[[ 78 172 141 188 193 115  43]
 [ 68 188 122  13 144  82 170]] | 78, 170

[[ 3 39 30 33 44  3]
 [78 36 46 18 21 33]] | 3, 33

[221 780 854 295] | 221, 295

[[774 160 805 257]
 [652 950 422 307]
 [272 239 371 526]] | 774, 526

[181 192 171 245 112  40 193] | 181, 193

[[3388 2870 4429 1911]
 [2604 2698 4678 9034]
 [2035 3156 4954 4716]] | 3388, 4716
---
[8210, 2847, 6793, 7310, 5359] Out: 8210, 2847

[-1, -26, -25, 46, -50, -32] Out: 46, -50

[12, 407, -402, -902, -509, 455, 588] Out: 588, -902

[-536, 814, 613, 245, 219, 607, 183] Out: 814, -536

[5446, 1070, 2529, 3223, 7779, 3633] Out: 7779, 1070

[7712, 1646, 6145, 8696] Out: 8696, 1646

[-15, -41, 28, 18, 16, -22] Out: 28, -41

[[2, 7, 6, 5],
 [9, 8, 4, 6]] Out: 9, 2

[257, 217, 810, 424] Out: 810, 217
---
0,-37,-9,-47,-8,0
0,-32,-13,-43,-21,0
0,-31,-10,-34,-17,-1
-> -21

36,22,-25,18,-36,23
-13,49,29,-3,40,17
-> 40

-36,31,16,7,-44,-11
-14,8,19,-49,-38,8
-> -38

-22,-16,40,27,-23
50,18,-12,2,17
-> 2

-6,0,38,-36,10
-6,0,-13,13,28
-5,0,-13,-24,23
-> 13

-10,-16,32,-26,-19,-19
29,18,-38,13,15,11
25,-26,15,-3,-36,-14
-> 15
---
[[ 19 -41  30 -18]
 [ 33 -37  -7 -20]
 [ 33 -48  29  -2]] -> -48

[[ -2 -20  -5 -14]
 [-13  20  35   7]
 [-45   2 -24 -43]] -> 2

[[ 1 37 15  3]
 [ 1  1 15 36]
 [39  1 44  1]] -> 1

[[ 48   2 -27  21]
 [-35 -48 -33 -29]
 [-31 -41 -34 -30]] -> -41

[[ 32 -17 -36 -32]
 [ 40 -15   4  44]
 [ 16 -42  28 -39]] -> -42

[[-17 -23  26 -18]
 [ -3  -3  -3  -2]
 [-48 -49  41  10]] -> -49

[[ -8  -8 -37  13]
 [ -4   9 -14  33]
 [ -2  14  -5  -5]] -> 14
---
[ 14 -39 -16  22  -1] 22, 14

[[-35  -5  10  -1]
 [-34  -1   8 -13]] 10, 8

[[-14 -42  26  16 -34  27]
 [ 41   2  -2   6  -9  -8]] 41, 27

[[-18   5 -48  -8]
 [-18   3 -48 -13]] 5, 3

[[ -9   4 -11   7 -25 -42 -11]
 [ -3   1  -4   2  -8 -13  -4]] 7, 4

[-17 -39 -32   6] 6, -17

[[-44  28  12 -50 -48 -36 -30]
 [-22  24  15 -37 -34 -15  -4]] 28, 24

[ -8 -43   9   4] 9, 4
---
Q: 10	-9	-1	-6	-1	-18	45
A: 10, 45

Q: 40	18	-31	-40
A: 40, -40

Q: -6	-37	8	14
A: -6, 14

Q:
-39	-2	4	14	-5	6	-5
-1	9	-2	-11	9	6	-26
A: -39, -26

Q: 29	10	0	37	0	-8
A: 29, -8

Q:
-9	-5	-7	9	10	-9
-1	11	-39	-21	39	25
-14	-21	-23	14	9	-14
A: -9, -14
---
[-1.178, 1.700, -0.885, -1.129, 1.840, -0.828] -0.885
[1.5, -0.7, 1.7, -1.1] 1.7
[17.4, -17.5, -2.6, -3.1, -13.6, 16.9, 12.3] -2.6
[-0.17, 0.03, 0.11, -0.08] 0.11
[-1.383, -1.238, 0.692, 1.422] 0.692
[-167.0, 180.6, -53.0, 13.9, -105.8, -181.1] -53.0
[-0.085, -0.177, 0.083, 0.124] 0.083
---
[ 44 -15  34 -10] >> 44, -10

[[-26 -18  17  11  18  18  24]
 [ -7  19  10   8  36   8  41]
 [-14   1  31  23   1  -7  21]] >> -26, 21

[  6  41   4  29 -45 -38] >> 6, -38

[[ -7 -17 -30  -8   3  -9   2]
 [ -7  32  -2 -48 -46  25  -6]
 [ -6   2  21 -13 -29   8 -16]] >> -7, -16

[[ 24  14  -4  -9 -10]
 [-12   4 -32 -16  11]
 [ -1  11 -36  -7  48]] >> 24, 48

[[  8   0 -10  -9]
 [ 17   0 -20 -29]
 [-36   0  -8  -5]] >> 8, -5
---
[[6197 5311 3933 4095 5120 4672 5539 6327 5898 4900 6097 1457 7171 4570]
 [4264 6430 4261 4608 4731 5976 4125 7423 8356 3830 6856 4336 3798 5706]
 [3453 3196 4317 4277 3096 5087 5640 6216 1376 6809 3941 6229 2907 5253]
 [5448 6011 5592 4275 6775 4715 4652 2365 7752 6008 5519 5500 4393 5013]
 [3860 3462 3514 3856 3904 3808 6316 3395 5083 8132 5575 6289 5520 4996]
 [2625 4508 4784 5348 3293 5713 3913 6301 4116 4041 4425 7496 1733 5553]
 [4276 5207 3397 4214 3729 5449 5189 8006 6423 4969 6671 3562 4984 5453]] --> 5311

[[32 18 93 17 90 21 26 24 88 91 27 22 93]
 [85 93 20 98 19 92 96 93 20 16 92 96 16]
 [91 19 92 18 92 19 19 19 94 91 18 25 98]
 [92 94 22 91 18 95 93 92 19 19 90 89 20]
 [33 16 93 20 93 24 20 27 93 91 24 28 89]
 [24 90 20 92 23 90 94 89 26 23 93 90 21]
 [21 21 95 21 93 23 20 28 90 92 21 23 88]
 [22 96 21 92 15 97 92 96 15 18 94 95 15]
 [24 90 21 91 19 92 95 90 23 21 96 90 22]] --> 18

[[535 449 542 411 259 560 329 406 101 945]
 [628 494 540 310 282 862 536 397 199 946]
 [619 446 409 453 115 324 459 480 445 851]
 [536 447 543 413 255 558 330 406 101 944]
 [544 301 500 296 131 253 491 496 518 714]
 [619 445 408 454 115 322 461 482 444 851]
 [326 411 741 391 477 433 500 360 428 270]
 [303 417 739 507 444 393 566 278 475 173]
 [526 347 613 413 391 347 295 590 457 508]
 [420 412 619 439 505 283 442 600 469 405]
 [505 262 628 283 201 386 435 412 393 580]
 [325 411 739 390 478 432 500 358 427 271]] --> 449

[[3111 8289 3187 8713 3284 8313 3072 8460 8484 8539]
 [3496 8509 3574 8449 3337 8497 3149 8354 8269 8230]
 [8639 3325 8024 3291 8365 2982 8328 3269 3504 3057]
 [8448 3255 8177 3121 8383 3301 8448 3298 3244 3457]
 [3190 8392 3643 8518 3225 8373 3094 8289 8180 8248]
 [3454 8433 3285 8299 3344 8244 3235 8298 8596 8416]
 [8597 3066 8131 3215 8447 3112 8483 3267 3401 3178]
 [8486 3189 8294 3189 8505 3228 8591 3089 3585 3255]
 [3328 8540 3425 8506 3176 8528 3216 8477 8138 8746]
 [3223 8903 3573 8521 3231 8161 3162 8365 8564 8174]
 [8591 3231 8483 3152 8364 3366 8455 2887 3192 3054]
 [8454 3071 8506 3277 8377 3500 8432 3258 3209 3528]] --> 8289

[[7 7 7 7 7 7 8 7 7 7 7 7]
 [8 8 3 8 6 1 8 4 7 5 2 3]
 [7 7 7 7 7 7 8 7 7 7 7 7]
 [7 7 7 7 7 7 8 7 7 7 7 7]
 [7 7 7 7 7 7 8 7 7 7 7 7]
 [7 7 7 7 7 6 8 7 7 7 6 6]] --> 7

[[2750 3345 8666 2738 2880 2978 8926 3036 2706 8616 8948 8557 8901 8580
  2522 2721]
 [2593 3481 8706 2540 2806 2727 9019 2866 2852 8783 8904 7885 8741 8897
  2771 2860]
 [8570 8229 2407 8813 8887 9102 2429 8754 8883 2868 2704 3471 2745 2811
  8540 8696]
 [8290 8195 2756 8797 8873 8697 3203 8918 8875 2925 2663 4018 2750 2918
  8857 8854]
 [2687 3275 9058 2828 2555 2399 8670 3021 2559 8765 8998 8727 9065 8834
  2854 2767]
 [8812 6913 2514 8835 9020 9046 2922 8562 8977 2454 2675 2709 2303 2718
  9007 8959]
 [2657 3100 8723 2638 2655 2641 8733 2560 2882 8756 8914 8574 8780 8799
  2680 2995]
 [8675 8424 2734 8907 8891 8911 2569 8824 8818 2736 2908 3122 2524 2495
  8758 9121]
 [8730 8046 2436 8865 8729 8753 2624 9051 8776 2780 2665 3630 2579 2450
  8848 8842]] --> 3345
---
[[  97.1 -141.3   90.6  108.0]
 [-132.9   94.6 -142.1 -128.3]] Answer: 108.0, -142.1

[  40.3 -104.1  136.9  -33.5  -53.4 -183.0] Answer: 136.9, -183.0

[  0.7 -11.2   9.7  -9.3   2.3] Answer: 9.7, -11.2

[[-0.121  0.156  0.165 -0.121 -0.128]
 [ 0.169 -0.119 -0.117  0.171  0.168]
 [-0.118  0.165  0.176 -0.124 -0.133]] Answer: 0.176, -0.133

[[-0.91  1.12  1.01 -1.27]
 [ 0.03 -1.05  0.76 -0.96]] Answer: 1.12, -1.27

[[-13.03  -5.21  10.50  -6.82  -1.72   7.53]
 [ 15.69   7.86  -8.08   9.45   4.07  -5.22]
 [ 15.11   7.79  -7.97   8.81   4.45  -5.01]] Answer: 15.69, -13.03

[[-11.3 -11.3  16.5  16.0 -11.8  17.1]
 [-10.7 -10.7  16.0  15.5 -11.2  16.5]
 [ 18.2  18.1 -13.2 -12.6  18.8 -13.5]] Answer: 18.8, -13.5

[  7.453 -11.307   5.127  16.435] Answer: 16.435, -11.307

[[ 0.00  0.12 -0.12 -0.09 -0.02]
 [ 0.07  0.06 -0.20  0.01  0.01]
 [ 0.14 -0.14 -0.18  0.18  0.03]] Answer: 0.18, -0.20

[[  4.1  -1.5   1.4   0.6   4.2]
 [ -0.4 -12.1  13.1  11.2  -4.8]] Answer: 13.1, -12.1
---
[[ 0.140  0.000 -0.157  0.153  0.030  0.037 -0.048]
 [-0.051  0.047  0.094  0.032 -0.033  0.007 -0.051]] result: -0.157

[-0.914 -0.492  1.168 -0.420  1.083  0.106 -1.586] result: 1.168

[ 0.031  0.099 -0.108 -0.087  0.080] result: -0.108

[-0.10 -0.03  0.17 -0.04] result: 0.17

[-13.727 -13.130  10.233   7.171  -9.981] result: 10.233

[ 0.05  0.01  0.05  0.10 -0.14  0.08] result: 0.05

[ 0.813  0.827 -1.052  0.794  1.051] result: -1.052

[[ 0.05  0.12 -0.20 -0.21 -0.19]
 [-0.12 -0.03  0.04 -0.19  0.05]] result: -0.20

[-0.04  0.04 -0.09 -0.14  0.11 -0.17 -0.01] result: -0.09
